Here is a tiny trained network, its code and every weight. The questions are about switching its units off for an input and a class, where a switched-off unit gives its printed mean instead of its output.

import numpy as np


def w(rows, s, z=0):
    codes = np.array(rows[::2]) - 128.0
    scale = np.full(codes.shape[1], s)
    scale[-1] = z or s
    return codes * scale


def f(y):
    return np.maximum(y, 0)


def log_softmax(a):
    a = a - a.max(-1, keepdims=True)
    return a - np.log(np.exp(a).sum(-1, keepdims=True))


def net(x, mask):
    res = np.array(x, float).reshape(1, 5) / 4 @ E
    y = f(res @ A[0][:, :-1].T + A[0][:, -1])
    res = res + np.where(mask, y, B[0][:, -1]) @ B[0][:, :-1]
    return log_softmax(res[-1] @ U[:, :-1].T + U[:, -1])


A, B = {}, {}
E = w([
[248,121,216,231],'x0',
[83,199,56,243],'x1',
[127,124,124,131],'x2',
[129,125,127,127],'x3',
[41,69,207,162],'x4',
],0.012)
A[0] = w([
[200,187,162,188,152],'neuron 1',
[211,129,195,229,185],'neuron 2',
[43,114,188,143,157],'neuron 3',
[205,135,73,157,161],'neuron 4',
[84,120,123,58,121],'neuron 5',
[66,135,86,119,143],'neuron 6',
[127,82,197,197,140],'neuron 7',
[141,133,16,78,229],'neuron 8',
[162,43,132,29,254],'neuron 9',
[232,71,214,89,159],'neuron 10',
[58,145,90,64,249],'neuron 11',
[40,147,108,92,109],'neuron 12',
[53,47,180,9,134],'neuron 13',
],0.013,0.007)
B[0] = w([
[201,95,105,208,212],'neuron 1',
[180,35,214,148,253],'neuron 2',
[66,165,195,238,190],'neuron 3',
[255,211,113,151,188],'neuron 4',
[131,183,180,137,178],'neuron 5',
[68,128,66,199,184],'neuron 6',
[99,43,200,124,204],'neuron 7',
[71,218,74,51,215],'neuron 8',
[215,235,185,40,234],'neuron 9',
[166,48,80,47,253],'neuron 10',
[48,240,111,111,218],'neuron 11',
[63,139,105,231,189],'neuron 12',
[116,217,241,129,231],'neuron 13',
],0.0098,0.02)
U = w([
[116,221,114,11,83],'0',
[101,193,7,103,225],'1',
[248,101,104,33,30],'2',
[216,150,124,179,237],'3',
[111,200,228,119,176],'4',
[42,145,116,219,69],'5',
[91,32,243,26,133],'6',
[110,71,199,194,3],'7',
],0.011,0.0062)

Each question gives the input, the list of numbers given to net, and the class t.
The units are the neurons (one row each of A and B). Each row of codes is followed by its name. A weight is (code - 128) times the scale printed after its matrix; where a second scale follows, it is the last column's (A, B and U).
mask holds one flag per neuron, in row order. A switched-off neuron (its flag False) gives its mean, the last column of its row in B, instead of its output. The means were averaged over made-up inputs and are rounded, as every weight is.
A unit's drop is (log p(t) with every unit on - log p(t) with that unit switched off) / (log p(t) with every unit on - log p(t) with every unit switched off).
The circuit of an input: a set's keep is (log p(t) with only the set's units on - log p(t) with every unit switched off) / (log p(t) with every unit on - log p(t) with every unit switched off). Starting from the 12 units with the biggest drops (on a tie, the unit counted first), units are removed one at a time, each time the one whose removal leaves the highest keep (on an exact tie, the one counted first), for as long as the keep stays at least 0.8.
units of the circuit, in order: the units of the circuit, biggest drop first
unit that matters most: the unit with the biggest drop
k most important neurons: the k neurons with the biggest drops, biggest first
drop of u: that unit's drop, to one decimal
input [7,1,1,-2,4], class 7: unit that matters most	neuron 1
input [8,-1,-5,1,6], class 6: 2 most important neurons	neuron 10; neuron 7
input [2,6,-4,-1,1], class 7: units of the circuit, in order	neuron 9; neuron 8
input [5,-4,-1,1,1], class 6: 4 most important neurons	neuron 7; neuron 2; neuron 4; neuron 8
input [4,0,-4,-6,0], class 2: units of the circuit, in order	neuron 3; neuron 13
input [-7,5,5,3,0], class 1: 2 most important neurons	neuron 8; neuron 2
input [-8,2,6,-7,1], class 5: 3 most important neurons	neuron 12; neuron 10; neuron 6
input [5,4,-2,8,0], class 3: 2 most important neurons	neuron 4; neuron 1
input [7,1,3,-4,4], class 7: 2 most important neurons	neuron 1; neuron 9
input [3,-7,8,7,0], class 2: 3 most important neurons	neuron 9; neuron 10; neuron 3
input [0,-2,-3,1,-3], class 0: drop of neuron 3	0.0
input [-5,2,8,7,-7], class 1: drop of neuron 13	0.1
input [7,3,-2,4,5], class 7: drop of neuron 1	0.1
input [6,7,6,7,1], class 7: units of the circuit, in order	neuron 2
input [2,0,2,4,5], class 6: drop of neuron 12	0.2
